In the rows, 128 means zero.
Rows lie near named flat spaces through zero. A row that begins with a name and a colon came from that space; any other row is followed by the name of its block's space that it lies nearest.
jq_lj: [132  95  95 119 123 151 117 100  92 151 108 126 134 141 142 174 105 132
 126 134 162 142 180 161 154]
ng_td: [135 134 152 119 132 126 132  84 123 147 106 134 112 146 127 136 138 143
 133 160 125 140 116 118 141]
ld_sz: [123 126 107 132 117 148 113 148 122 153 147  99 103 116 134 117 132 150
 135 142 121 130 128 130  99]
jq_lj: [101 108  77 138 112  98 109 119 126 132 102 159 141 116 154 161  92 142
 122  98 156 139 166 202 126]
[109 114 151 115 138 128 118 144 120 155 112 124 138 134 136 126 139 133
 118 140  82  88 131 120 148] : ld_sz
gp_cg: [150 148 123 108 102 125 155 133 132 147 126 111 153 143 135 110 163 118
 125 114 110 131 135 117 130]
lh_pg: [139 119 126 128 130 130 155 126 127 141 122  86 136 123 112 121 149 131
 130 169 119 134 117 135 126]
[122 108 135 113 120 139 116 132 124 117 124 125 125 144 129 142 137 130
 124 120 110 128 131 115 122] : lh_pg
rz_sb: [153  63 106  83 172 160 112  96 112 175 145 102 136 126 194 112 184 252
 108 151  90  80  83 139  75]
pj_fc: [113 148  87 127 159 123 106 150 123 123 117 154 147 134 124 150 127 130
 111 128 140 127 127 158 130]
[135 120 127 125 152 104 100 158 128  92 125 208 121 141 126 147 101  90
 122  49 148 120 141 103 133] : lh_pg
tq_nj: [118 138 125 120 119 126 135 114 113 126 115 120 156 144 122 118 130 124
 124 139 135 120 112 134 133]
ng_td: [141 117 174 100 160  72 149  62 114 168  59 114 109 165 134 127 144 205
 156 172 137 176  80  81 150]
[136 131 136 135 111 117 111 146 114 140 118 126 140 166 145 129 139 118
 134 151 137 140 137  79 140] : jq_lj
lh_pg: [125 120 131 116 127 132 130  91  85 148 118  65 150 141 127 129 154 159
  93 192  93 146 131 121 121]
fp_hz: [121 100 142 128 151 149 101 140  96 147 114 139 108 135 110 153 143  96
 125 103 148 136 111 130 110]
nf_sc: [125 192 153 160 100  70 143 126 181  94 158 134 131 124 124 191 116 134
  92 174 128 180 137 129 155]
[131 143 151 116 167 110 141 127 143 118  98 125 119  95 120 134 106 113
 134 120 110 147 133 182 132] : pj_fc
tq_nj: [143  96 146 126 154 120  95 150 121 137 140 160 132 139 137 163 106 112
 169 103 125 139 171 142 153]
[ 80 111 114 147 110 122 112 102 173 158 140 139 101 155 113 149 164 131
 157 105 120 136 162 142 145] : pj_fc
[118  83 132 106 147 154 110 113 102 177 112 137 131 114 125  88 119 140
 179  95 123  86 120 127 125] : nf_sc
gp_cg: [126 132 117 137 129 110 107 119 108 132 129 115 136 146 121 141 132 147
 144 111 128 110 125 119 145]
[120 117  98 140 118 169 114 166 136 106 198 150 133  83 153 125  95  51
  88  94 124 104 162 163 117] : ng_td
[115  94 140 151 111 143  89 118 152 114 128 172 146 146 114 121 112 154
 110 101 144 112 141 114 143] : tq_nj
[121 132  98 147 100 158 113 165 138 106 182 139 147 103 125 125 118  70
  97  81 112 106 158 163 123] : ng_td

Each name stands for a flat space through zero: a line, a plane or more. A row that begins with a name and a colon came from that space; any other row is followed by the name of the space it lies nearest, among the names in its block.
fq_pz: [112 139 109 121 123 167 119 117 137 109 119 122 125 136 111 137 145 127
 130 134 104 137 120 146 110]
[136 118 145 127 120 164 142 167 108  87 141 102 135 117 130 151 156 170
 131 117 166 154 151 152 108] : fq_pz
zn_bn: [147 139 116 150  91 138 144 132 125 137 139 108 118 116 107 132  98 116
 150 118 128  97 133 116 135]
hp_jb: [117 120 150 108 121 140 108 114 131 141 113  89 146 135 141 119 111 169
  95 120 155 119 116 137 122]
zn_bn: [ 80 131 103 114 124 146 137 135 111 127 138 126 122 137 110 129  97 135
 155  74 149 103 189 133 134]
[140 130 119 117 113 129 150 126 137 124 137 130 131 115 123 111 118 123
 151 128 127 112 152 128 131] : zn_bn
rd_cn: [144 142 123 112 121 133 134 117 138 119 139 122 107 114 123 125 116 153
 126 128 132 121 131 138 145]
[131 108 147 118 118 147 132 129 117 128 104 110 131 142 140 130 113 137
 124 119 138  92 123 125 127] : hp_jb
[149 133 120 121 164 122 133 143 122 132 144 150 112 152 109 123 160 130
 150 123 149 139 139 111 121] : hp_jb
[157 137 161 148 134 144 111 121 131 120 129 144 120 139 122 155 129 112
  96 130 116 137  79 125 135] : zn_bn
dm_pm: [141 143 142 112 127 138 136 120 122 145 125 139 107 115  85 132 128 155
 128 142 122 114 143 146 151]
[134 127 137 146 119 138 128 140 124 135 132 131 147 106 139 112 118 161
 136 124 134 132 132 117 124] : fq_pz
hc_bs: [154 143 140 117 140 113 134 124 124 173 123 149  89 143 168 143 169  94
 103 129 138  99 176 136 119]
hp_jb: [141 110 142 118  83 157 163 104 122 147 106  94 145 116 165 129 123 150
 131 153 168 143 157 148 166]
[115 100 124  76 114 167 146  91 106 150  96 149 164 142 107 121 116 140
 129 110 146 127  96 119 153] : hc_bs
[127 115 150 148 141 133 145 116 137 133 126 131 112 111 122 137 134 123
 123 132 141 134 123 142 127] : dm_pm
[128 122 108 142 143 154 111 104 122 114 115 145 151 122 133 132 124 123
 149 115 120 130 118 145  91] : fq_pz
[129 115 162 126 121 131 123 108 140 123 123 128 136 120 102 137 113 146
 146 134 120 136 110 119 137] : hc_bs
[123 149 114 134 148 122 118 125 168 119 108 136 123 121 105 116 149 110
 135 122 119 121 114 121 116] : rd_cn
[ 94 109 119 155 140 108 108 139 118 138 109 142 143 150 131 134 156  95
 127 130 123 136 133 101 110] : rd_cn
[148 136 130 109 109 150 150 125 118 117 148 124 128 112 131 143 117 147
 126 127 136 133 133 152 137] : rd_cn
[128 139  87  86 108 117  97 148  94  94 112 126 160 170 157 112 110 131
 161 140  92 119 126 105 128] : dm_pm
[103 110 122  97 162 114 162 131 136 129 114 147 136 104 140 101 112 134
 133 114 145 141 166 148 126] : zn_bn
[173 123 157 145 123 105 154 135 158 122 130 117 137 137 157  96 143 115
 117 184 117 151  85 138 127] : zn_bn
[124 167 149 142 150 130  71 109 151 144 117  85 120 112 170 139 118 146
 111 112 156 166 122 133 122] : hp_jb
fq_pz: [159 102 136 110 143 109 149 143 126 148 125  94  94 151 131 158 118 123
 127 127 150 112 129 116 142]
[165 151 123 160  92 145 140 127 122 126 147 111 129 121 109 148  88 120
 132 117 130 101 116 128 151] : zn_bn
[136 115  88 122 129 134 150 117 106 118 150 153 147 155 123 127 143 138
 152 127 133 153 149 144 149] : hp_jb
[139 131 156 159 131 162 146  97 127 131 131 130 101  93 115 134 130 122
 121 139 131 165 152 158 142] : dm_pm
dm_pm: [131 123 166 159 127 138 138 111 145 153 143 132 125  98 120 134 151 133
 103 120 167 154 149 159 130]
[144 121 134 114 129 153 154 161 145 123 139  96 108 133 118 144 129 153
 171 136 123 141 136 117 130] : fq_pz
[132 100 130 110 131  98 130 133 106 144 132 137 131 141 127 131 126 122
  98 129 146 119 113 120 137] : fq_pz
[167 144 173 118 124 115 113 133 141 132 103 101 108 122 144 112 139 139
 100 138 152  89 132 109  97] : hp_jb
[137  95 130 105 114 138 134 145 100 128 136 110 125 135 130 145 134 141
 107 116 156 154 113 126 123] : fq_pz
[140 128 130 137 121 134  89 134 122 131 121 126 117 136 119 157 134 126
 116 156 105 122  93 109 132] : zn_bn
[123 144 118 174 117 123  78  91 137 143 115 149 120 125 127 110 102  89
 131 125  90 118 150 130 158] : fq_pz
[180 144 114 153 128  98 152 133 131 126 123 152 108 127 129 125 151  75
 160 148 145 130 154 127 114] : hp_jb
hc_bs: [104 110 109 178 122 110 101 132 145  72 140 115 168 122 127 133  92 171
 141 125 126 141 103 138 111]
[120 125 105 116 132 107 122 143 128 139 127 128 134 154 125 141 132 141
 131 128 145  92 113 105 131] : dm_pm
[146 107  95 124 121 133 129  99 109 133 143 146 128 168 131 108 166 183
  98  93 148 144 148 116 139] : hp_jb
[123 149 129 125 117 141 128 125 143 113 124 121 131 117 115 126 133 141
 136 140 121 132 155 140 138] : fq_pz
[135 120 124 159 131 129 108 112 112 126 131 132 123 111 134 135 105 122
 124 115 138 119 130 134 139] : fq_pz
[141 144 129  97 143 142 148 136 125 148 126 137 106 135 139 121 152  89
 116 119 139 121 157 131 129] : hc_bs
[111 131 122 122 118 149 133 100 117 134 138 137 128 135 131 124 150 108
 127 106 142 112 127 148 116] : hc_bs
[107 153 133 124 112  47  96 143 149 102 127 114 165 155 186  92 166 104
  89  89 191 130 162 102  71] : dm_pm
[118 101 159 123 122 130 129  96 112 140 115 129 131 129 108 135 112 143
 150 140 133 121 114 110 128] : hc_bs
[130 135 126 150 147 128 104 121 110 117 115 119 152 131 159 151 110 117
 150 113 136 134 138 144 139] : hp_jb
[124  98 112 142 113 126 125 126 140 112 128 124 127 148 133 125 118 106
 149 124 125 123  99 118 121] : dm_pm
[131 119 126 144 124 173 127 122 110 122 116 135 121 105 140 115 110 114
 138 133  99 161 131 147 141] : dm_pm
[142 143 159 124 126 111 135 120 134 152 138 137  91 120 136 132 154 102
 131 135 122 106 139 138 123] : hc_bs
[137  98 133 116  85 152 177 133 131 149 119 115 132 109 136 104 121 129
 126 173 133 142 136 145 149] : hp_jb
[144 133 132 132 129 132 152 138 130 121 132 119 126 112 129 132  99 117
 113 136 136 122 131 131 123] : zn_bn
[151 142 156 137 132 107 135 136 107 129 144 136 123  98 151 125 128 143
 150 126 166  99 149 129 126] : fq_pz
[117 184 147 107  95  97  76 129 107 114 111 122 174 126 155  96 143 137
 101 124 142 144 191 127 101] : dm_pm
[134 124 120 105 125 128 158 130 147 135 130 141 136  98 126 113  97 126
 148 135 142 131 175 129 122] : zn_bn
[127 138 103 145 101 113 121 103 128 130 158 129 124 115 132 116 131 140
 100 117 129 151 139 125 144] : hp_jb
[171  82 164 106 100 142 172 161 109 110  94 139 114 152 121 128 130 118
 146 154 131  65 130 116  94] : hp_jb
[119 145 129 153 132 110 117 118 106 124 119 150 124 122 125 129 135 113
 119 126 167 119 132 145 142] : fq_pz
[129 113 139 104 119 145 130  95 108 148 109 147 120 142 122 133 132 127
 129 123 140 101 112 124 136] : hc_bs
[146 134 144 120 116 142 141 133 114 127 140 111 118 121 125 136 111 156
 134 123 146 135 121 153 138] : rd_cn

Rows lie near named flat spaces through zero. A row that begins with a name and a colon came from that space; any other row is followed by the name of its block's space that it lies nearest.
pbrg: [176 116 158 141 121 131 101  84 106 163 143 115 134 142 166 124 141 180
 167 153  91  87 137 111 132]
gdpp: [151 133 121 136 115  97 148 133 115 139 106 122  94 149 129  82 120 113
 138 145 134 139 111 116 138]
[154 120  94 139 143 187 130 133  93 194  97 144  70 112  93 123 156 138
 170 149 136 102 128 105 112] : gdpp
dttz: [136 151 179 176 161 125  95 151 118 139 136 171  85 115 146 138 123 152
 123 144 174 134 121 103 128]
sdqt: [134 118 122 149 135 135 153 105 152 115 135 109 101 125 128 118 132  95
 175 121 136 133 111 178 141]
[140 160  98 207 116 188 158 143 106 162 100 129 121 116  95 112  93 148
 135 155 116 144 161  91 133] : dttz
[114 127 101 142  99 115 117 123 112 118 107 151 134 107 112  86 113  91
 140 109 130 171 143 137 161] : gdpp
zbms: [100 111 116 164 128  98 145 144 120 117 102 113 137 111 138 121 121 124
 122 150 131 125 162 117 131]
gdpp: [125 131 131 114 132 147 125 157 140 118 129 133 113 129 117 120 141 147
 134 133 135 126 116 121 122]
[128 119 119 117 145 126  98 163 125 116 150 130 176 100 128 136 138 142
 106 143 134 135 171 100 158] : gdpp
[130  85 115 107 107 117 186 104 102 120  96 157 125 130 158 117 155 122
 121 101 104  96 175 125 134] : pbrg
gfds: [102 121 153 129 142 117  82 137 176 179  89 185 108 108 135 109 104 108
 105 158 121 152 155 144  94]
[138 122  91 131 123 154 108 126 120 148 128 142 130 114 101 134 140 125
 154 145 155 145 140 141 126] : gdpp
[128 118 112 130 153 159 118 165 112 175 125 152 131 124 113 111 160 146
 115 146 146 151 160  83 149] : gdpp
[149  97 157 148 116 160 135 143 101 127 155 119 131 143 146 150 102 129
 106 137 155  86 132 101 129] : pbrg
[122 141 136 111 141 149 112 108 158 130 152 139 125 111 141 138 137 144
 119 138 104 142 135 127 146] : sdqt
[129 116 120 101 192 126 143 159 131 137  98 120 129 127 105 142 158 105
 200 122 131 154  92 163 115] : sdqt
[140 103  75 151 178 156 111 111 124 172 161  98 137 123 150 136 134 133
 105 139 160 166  96 129 121] : gfds
[117 142 130 111 143 141  97 140 136 148 110 140 142 126 118 141 147 129
 113 136 121 134 145 121 161] : dttz
gfds: [106 126 156 106 122 136 181 146 140  71 147 130 150 144 136 149 147 132
 126 108 132 104 126 109 173]
[127 133 143  99 131 151 101  70 151 118 169 190 126  89 130 140 119 144
 108 132  75 139 129  93 171] : sdqt
[129 130 128 118 164 147  62 114 147 153 139 201 171 105 131 171 116 186
  77 167  80 158 146  68 165] : sdqt
[151 125 150 110 108  97 159 135 125 128 143 119  93 130 118  71 177 126
 115 132 121 103 125  88 114] : gdpp
sdqt: [117 124 133 115 149 171 116  72 133 122 144 159 113  95 128 160 144 130
 157 110  83 158 123 145 157]
pbrg: [ 95  88 115 107 140 106 167 111 151 145 105 161 111 119 121 149 109  94
 139 100 158 120 177 141 142]
[134 138 141 114 175 149  95 131 125 133  91 158 145 141 127 156 138 178
 121 145  91 148 153  96 133] : sdqt
[126 153 134 133 131 143 116 151 128 121 133  95 103 138 107 136 129 129
 100 150 125 127 104 119 106] : pbrg
[139 132 121 125 134 133 130 145 119 135 118 137 135 130 130 146 123 144
 121 133 117 128 129 130 118] : sdqt
[113 108 169  82 141 139 126 135 138 117 152  91 160 130 102 163 162 167
 137 154 121 105 137 106  93] : gdpp
[130 125 158 109 128 126  87 138 129 156 127 159 154 132 138 168 131 143
  88 132 132 131 161  69 143] : sdqt
[114 123 109 110 156 108 145 137 109 156 102 105 145 119 151  81 153 144
 123 119 112 168 140 144 119] : pbrg
[121 153 149 124 133  80 145 135 125  98 125 103 169 138 108 122  81  97
  55 108 111 146 142 138 118] : gdpp
[ 71 130 129 139 107 156 177 143 127  91 100 116 148 123 140 129 136 135
 175 118 119 133 106 146 150] : gfds
dttz: [143 105 101 101 125 134 100 131 119 150 128 101 127 152 123 133 156 108
  99 117 130  87 138 141 122]
[151 141 143  97 136 141 133 129 148 150 132 138 140 174 115 133 142 136
 132  98 128 144 120 131 135] : zbms
[ 99  99 133 127  90 140 128 125 163 126 101  89 150 113 144 152 151 127
 108 164 134 149  63 134 149] : gfds
zbms: [112 124 124 157 106 103 135 121 115 103 132 113 113 101 130 119 111 114
 117 138 146 145 152 127 114]
[108 128 146 109 133 121 109 135 145 152 124 157 164 100 102 128 146 148
 130 168 126 146 108 106 175] : dttz
[112 120 133 114  82 114  96 121 141 105 115 171 105 139 104 119 128  95
 113 130 117 152 130 150 116] : gdpp
[125 137  98 142 151 166 133 146 110 168 166 140 116 118  96 150 113 138
 121 128 126 137 141 105 138] : gdpp
[129 131 107 162  94 148 184  98 134 128 133 107 158 117 147 147  93 109
 136 136 147 114  99 130 108] : dttz
[112 122 130 127 106 132 136 112 143 123 159 145 138 115 145 127 110 156
  96 128 103 153 137 127 150] : sdqt
[127 113 135 139 156 126 111 101 121 151 129 126 124 104 115 131 140 138
 111 152 121 142 123  89 112] : gfds
